Below are the code and all the weights of a small trained network. Each question names an input and a target symbol and asks about switching units off, where a switched-off unit gives its printed mean instead of its output.

import numpy as np


def w(rows, s, z=0):
    codes = np.array(rows[::2]) - 128.0
    scale = np.full(codes.shape[1], s)
    scale[-1] = z or s
    return codes * scale


def f(y):
    return y / 2 * (1 + np.tanh(0.7978845608 * (y + 0.044715 * y**3)))


def softmax(a):
    e = np.exp(a - a.max(-1, keepdims=True))
    return e / e.sum(-1, keepdims=True)


def log_softmax(a):
    a = a - a.max(-1, keepdims=True)
    return a - np.log(np.exp(a).sum(-1, keepdims=True))


def net(x, mask):
    ids = ['ΓΔΨαεζημπτ'.index(c) for c in x.split()]
    T = len(ids)
    res = E[ids] + P[:T]
    r = res
    for j in range(3):
        rows = slice(4 * j, 4 * j + 4)
        q, k, v = (r @ M[0][rows].T for M in (Q, K, V))
        z = softmax(np.where(np.tri(T) > 0, q @ k.T / 4**0.5, -1e9)) @ v
        o = O[0][rows]
        res = res + np.where(mask[j], z, o[:, -1]) @ o[:, :-1]
    y = f(res @ A[0][:, :-1].T + A[0][:, -1])
    res = res + np.where(mask[3:19], y, B[0][:, -1]) @ B[0][:, :-1]
    return log_softmax(res[-1] @ U[:, :-1].T + U[:, -1])


Q, K, V, O, A, B = {}, {}, {}, {}, {}, {}
E = w([
[54,7,204],'Γ',
[105,141,126],'Δ',
[193,72,118],'Ψ',
[114,130,90],'α',
[44,180,105],'ε',
[128,122,92],'ζ',
[193,93,179],'η',
[161,103,96],'μ',
[129,168,197],'π',
[127,184,230],'τ',
],0.017)
P = w([
[255,198,101],'0',
[211,159,57],'1',
[144,179,141],'2',
[114,172,131],'3',
[156,130,151],'4',
[143,131,143],'5',
[139,130,137],'6',
[144,118,138],'7',
[164,100,144],'8',
[162,96,140],'9',
[132,111,125],'10',
[147,97,130],'11',
],0.007)
Q[0] = w([
[93,180,161],'H0',
[111,123,132],'H0',
[135,158,176],'H0',
[122,202,254],'H0',
[165,162,101],'H1',
[134,196,180],'H1',
[132,52,78],'H1',
[101,108,47],'H1',
[58,41,197],'H2',
[183,219,86],'H2',
[114,152,112],'H2',
[45,144,159],'H2',
],0.0092)
K[0] = w([
[76,171,146],'H0',
[168,127,145],'H0',
[144,153,107],'H0',
[200,195,99],'H0',
[180,136,161],'H1',
[118,107,92],'H1',
[139,132,187],'H1',
[171,227,96],'H1',
[159,39,218],'H2',
[65,199,1],'H2',
[94,104,129],'H2',
[30,10,131],'H2',
],0.0098)
V[0] = w([
[75,63,144],'H0',
[69,37,183],'H0',
[91,65,174],'H0',
[155,153,144],'H0',
[85,67,127],'H1',
[111,100,175],'H1',
[142,127,75],'H1',
[249,198,136],'H1',
[117,134,116],'H2',
[84,119,140],'H2',
[128,191,82],'H2',
[92,116,40],'H2',
],0.017)
O[0] = w([
[183,164,80,47],'H0',
[172,224,78,58],'H0',
[147,198,100,90],'H0',
[89,144,158,185],'H0',
[109,207,44,99],'H1',
[151,200,141,168],'H1',
[110,79,68,72],'H1',
[225,4,231,188],'H1',
[149,117,143,110],'H2',
[142,168,135,158],'H2',
[193,5,209,39],'H2',
[241,107,155,2],'H2',
],0.011,0.0036)
A[0] = w([
[184,103,171,81],'N0',
[102,12,172,187],'N1',
[194,121,146,95],'N2',
[180,147,79,184],'N3',
[181,106,7,88],'N4',
[16,51,139,130],'N5',
[187,142,116,172],'N6',
[125,47,110,120],'N7',
[97,53,205,171],'N8',
[249,50,172,135],'N9',
[145,57,146,1],'N10',
[93,123,19,167],'N11',
[207,155,111,129],'N12',
[70,87,143,121],'N13',
[131,199,138,57],'N14',
[130,89,194,156],'N15',
],0.011,0.0077)
B[0] = w([
[117,179,180,172],'N0',
[121,108,17,255],'N1',
[159,94,112,147],'N2',
[59,107,173,152],'N3',
[134,88,179,147],'N4',
[143,116,252,199],'N5',
[105,133,82,138],'N6',
[118,143,72,180],'N7',
[137,120,54,240],'N8',
[110,111,227,228],'N9',
[123,229,184,183],'N10',
[104,20,123,181],'N11',
[133,169,90,142],'N12',
[132,134,203,168],'N13',
[227,180,144,170],'N14',
[166,168,48,204],'N15',
],0.016,0.035)
U = w([
[190,174,55,181],'Γ',
[93,170,1,127],'Δ',
[131,112,49,94],'Ψ',
[170,110,143,3],'α',
[73,131,124,90],'ε',
[148,105,153,79],'ζ',
[55,191,115,128],'η',
[163,113,171,114],'μ',
[85,215,165,162],'π',
[83,241,156,78],'τ',
],0.0096,0.0053)

Each question gives the input, a string of symbols that net reads in full, and the target symbol t.
The units are the heads (4 rows each of Q, K, V and O) and the neurons (one row each of A and B). Each row of codes is followed by its name. A weight is (code - 128) times the scale printed after its matrix; where a second scale follows, it is the last column's (O, A, B and U).
mask holds one flag per unit, heads first, then neurons. A switched-off unit (its flag False) gives its mean, the last column of its rows in O or B, instead of its output. The means were averaged over made-up inputs and are rounded, as every weight is.
A unit's drop is (log p(t) with every unit on - log p(t) with that unit switched off) / (log p(t) with every unit on - log p(t) with every unit switched off).
The circuit of an input: a set's keep is (log p(t) with only the set's units on - log p(t) with every unit switched off) / (log p(t) with every unit on - log p(t) with every unit switched off). Starting from the 12 units with the biggest drops (on a tie, the unit counted first), units are removed one at a time, each time the one whose removal leaves the highest keep (on an exact tie, the one counted first), for as long as the keep stays at least 0.8.
circuit, biggest first: the units of the circuit, biggest drop first
most important unit: the unit with the biggest drop
k most important neurons: the k neurons with the biggest drops, biggest first
which heads matter: for each layer, one digit per head in row order, 1 if its drop is at least 0.15 and else 0, layers parted by /
input Γ η α ε Δ τ, target τ: which heads matter => 010
input τ μ τ α ε Γ π π α, target π: most important unit => N1
input Ψ η τ Δ Γ μ Δ ε τ π, target τ: circuit, biggest first => (N1; H1)
input α τ μ π, target Γ: circuit, biggest first => (N15; H1; N11)
input η π π η τ Γ Γ, target Δ: which heads matter => 111
input π Γ ζ, target π: which heads matter => 111
input ε η π η Γ τ ζ, target τ: 2 most important neurons => (N1; N8)
input μ ε Δ α ζ α Γ ζ μ ζ, target μ: 3 most important neurons => (N1; N8; N4)
input τ Ψ τ τ ζ μ π ε Γ, target π: circuit, biggest first => (N1; H2)
input ζ Γ ζ τ π π Ψ, target π: 4 most important neurons => (N1; N8; N11; N15)
input Γ ε τ Ψ, target τ: circuit, biggest first => (N1; N11)
input α Γ Δ Γ η τ ζ ε τ η, target Δ: 4 most important neurons => (N9; N5; N10; N13)
input μ Ψ ε Δ ζ Ψ η π ε Ψ ε, target Ψ: circuit, biggest first => (N9; N10; N15; N7)
input ε τ π ζ ζ Δ η ε τ, target Δ: most important unit => N9
input ζ α Δ μ Γ ε, target μ: which heads matter => 010
input π Γ τ τ η τ, target τ: which heads matter => 110
input ε Γ α α μ α, target μ: which heads matter => 101
input ε Ψ ε α ε ε Ψ, target Δ: 3 most important neurons => (N14; N1; N5)
input Ψ π Ψ π Ψ τ, target Γ: circuit, biggest first => (H1; N15; N11)
input τ Δ Ψ ε τ, target Δ: most important unit => N1
input τ μ η ε, target Γ: which heads matter => 011
input η η π, target Γ: which heads matter => 010
input ε ε Δ η α Δ α ζ η, target Δ: 2 most important neurons => (N14; N5)
